Here is a tiny trained network, its code and every weight. The questions are about switching its units off for an input and a class, where a switched-off unit gives its printed mean instead of its output.

import numpy as np


def w(rows, s, z=0):
    codes = np.array(rows[::2]) - 128.0
    scale = np.full(codes.shape[1], s)
    scale[-1] = z or s
    return codes * scale


def norm(h):
    return h / np.sqrt((h * h).mean(-1, keepdims=True) + 1e-5)


def f(y):
    return np.maximum(y, 0)


def log_softmax(a):
    a = a - a.max(-1, keepdims=True)
    return a - np.log(np.exp(a).sum(-1, keepdims=True))


def net(x, mask):
    res = np.array(x, float).reshape(1, 6) / 4 @ E
    u = 0
    for l in range(4):
        y = f(norm(res) @ A[l][:, :-1].T + A[l][:, -1])
        res = res + np.where(mask[u : u + 3], y, B[l][:, -1]) @ B[l][:, :-1]
        u += 3
    return log_softmax(norm(res)[-1] @ U[:, :-1].T + U[:, -1])


A, B = {}, {}
E = w([
[138,106,185,188,188,203,212,74,72,150],'x0',
[192,118,120,128,109,192,77,151,81,102],'x1',
[38,81,118,109,40,149,122,253,44,186],'x2',
[163,115,153,120,116,117,145,116,159,142],'x3',
[148,64,71,26,24,62,215,41,46,46],'x4',
[134,119,136,69,192,104,122,104,158,163],'x5',
],0.0064)
A[0] = w([
[68,102,208,180,160,253,205,70,65,137,6],'0.n0',
[169,24,115,99,146,192,124,83,44,127,161],'0.n1',
[154,117,61,192,44,115,55,128,136,130,139],'0.n2',
],0.0074,0.0019)
B[0] = w([
[152,130,254,48,133,35,92,165,207,121,253],'0.n0',
[197,80,80,77,225,83,188,84,127,155,213],'0.n1',
[157,146,182,78,123,101,191,148,183,105,196],'0.n2',
],0.0091,0.0062)
A[1] = w([
[151,86,83,121,121,143,135,51,114,84,2],'1.n0',
[255,156,75,142,177,107,154,73,155,118,210],'1.n1',
[135,221,202,218,142,136,197,220,105,107,73],'1.n2',
],0.0058,0.00059)
B[1] = w([
[117,115,82,209,182,111,88,73,191,111,167],'1.n0',
[33,253,157,163,131,159,96,153,39,129,253],'1.n1',
[175,150,60,161,38,95,165,123,86,136,208],'1.n2',
],0.012,0.0055)
A[2] = w([
[57,154,96,81,74,156,52,180,184,84,1],'2.n0',
[89,100,112,30,99,231,161,196,43,254,57],'2.n1',
[169,128,149,243,162,203,55,180,161,237,10],'2.n2',
],0.006,0.0018)
B[2] = w([
[142,69,172,22,214,100,66,170,55,18,211],'2.n0',
[27,151,224,108,141,149,214,66,209,119,217],'2.n1',
[10,91,58,195,66,59,142,99,14,162,255],'2.n2',
],0.011,0.0035)
A[3] = w([
[72,52,54,160,200,41,187,47,5,132,115],'3.n0',
[21,151,49,135,101,153,234,77,41,157,249],'3.n1',
[105,158,185,57,89,179,253,181,208,172,151],'3.n2',
],0.0049,0.0018)
B[3] = w([
[117,59,108,105,112,148,168,170,175,237,243],'3.n0',
[117,95,59,157,108,183,100,122,143,184,254],'3.n1',
[79,202,124,210,225,192,198,174,152,4,217],'3.n2',
],0.011,0.0054)
U = w([
[158,92,242,92,178,37,62,187,153,98,134],'0',
[132,2,83,198,93,89,139,101,95,166,12],'1',
[64,109,176,196,185,162,118,114,133,73,90],'2',
[125,156,131,126,172,151,123,185,179,145,174],'3',
],0.009,0.0011)

Each question gives the input, the list of numbers given to net, and the class t.
The units are the neurons (one row each of A and B). Each row of codes is followed by its name. A weight is (code - 128) times the scale printed after its matrix; where a second scale follows, it is the last column's (A, B and U).
mask holds one flag per neuron, layer by layer. A switched-off neuron (its flag False) gives its mean, the last column of its row in B, instead of its output. The means were averaged over made-up inputs and are rounded, as every weight is.
A unit's drop is (log p(t) with every unit on - log p(t) with that unit switched off) / (log p(t) with every unit on - log p(t) with every unit switched off).
The circuit of an input: a set's keep is (log p(t) with only the set's units on - log p(t) with every unit switched off) / (log p(t) with every unit on - log p(t) with every unit switched off). Starting from all 12 units, units are removed one at a time, each time the one whose removal leaves the highest keep (on an exact tie, the one counted first), for as long as the keep stays at least 0.8.
units of the circuit, in order: the units of the circuit, biggest drop first
unit that matters most: the unit with the biggest drop
top k neurons: the k neurons with the biggest drops, biggest first
k most important neurons of layer l: the k neurons of layer l with the biggest drops, biggest first
drop of u: that unit's drop, to one decimal
input [-3,6,8,0,4,-5], class 2: units of the circuit, in order : [2.n1; 3.n2]
input [3,-6,-4,3,-8,6], class 1: unit that matters most : 2.n2
input [-6,-6,7,-1,0,6], class 2: top 3 neurons : [2.n1; 0.n0; 3.n2]
input [7,8,-3,6,4,3], class 0: top 2 neurons : [0.n0; 2.n2]
input [-6,2,7,1,5,2], class 2: top 2 neurons : [2.n1; 0.n0]
input [0,0,8,-3,2,2], class 2: top 2 neurons : [2.n1; 3.n2]
input [1,-8,6,8,1,3], class 2: 2 most important neurons of layer 3 : [3.n2; 3.n0]
input [6,-3,5,8,-8,-2], class 1: 2 most important neurons of layer 2 : [2.n2; 2.n1]
input [-4,7,3,3,-6,2], class 1: top 2 neurons : [2.n2; 0.n0]
input [-1,6,5,-2,-3,5], class 2: top 2 neurons : [2.n1; 1.n0]
input [0,-7,-1,3,4,3], class 1: top 3 neurons : [0.n0; 0.n2; 2.n1]
input [-2,-4,3,7,1,3], class 2: top 2 neurons : [0.n0; 3.n2]
input [6,-1,-4,-3,-5,3], class 0: 2 most important neurons of layer 3 : [3.n2; 3.n1]
input [7,8,2,-6,5,-7], class 0: most important neuron of layer 1 : [1.n2]
input [-4,-7,1,2,-8,-7], class 1: top 2 neurons : [0.n0; 2.n2]
input [-3,1,-1,-7,-3,0], class 0: top 2 neurons : [0.n2; 2.n2]
input [-3,-7,8,-5,1,5], class 2: top 2 neurons : [2.n1; 0.n0]
input [2,-2,3,-5,-7,-7], class 1: drop of 1.n1 : 0.1
input [2,0,5,3,-5,1], class 1: drop of 2.n2 : 1.5
input [2,5,4,1,-6,4], class 1: units of the circuit, in order : [2.n2]
input [2,5,-4,-2,-8,-1], class 1: drop of 2.n2 : 0.6
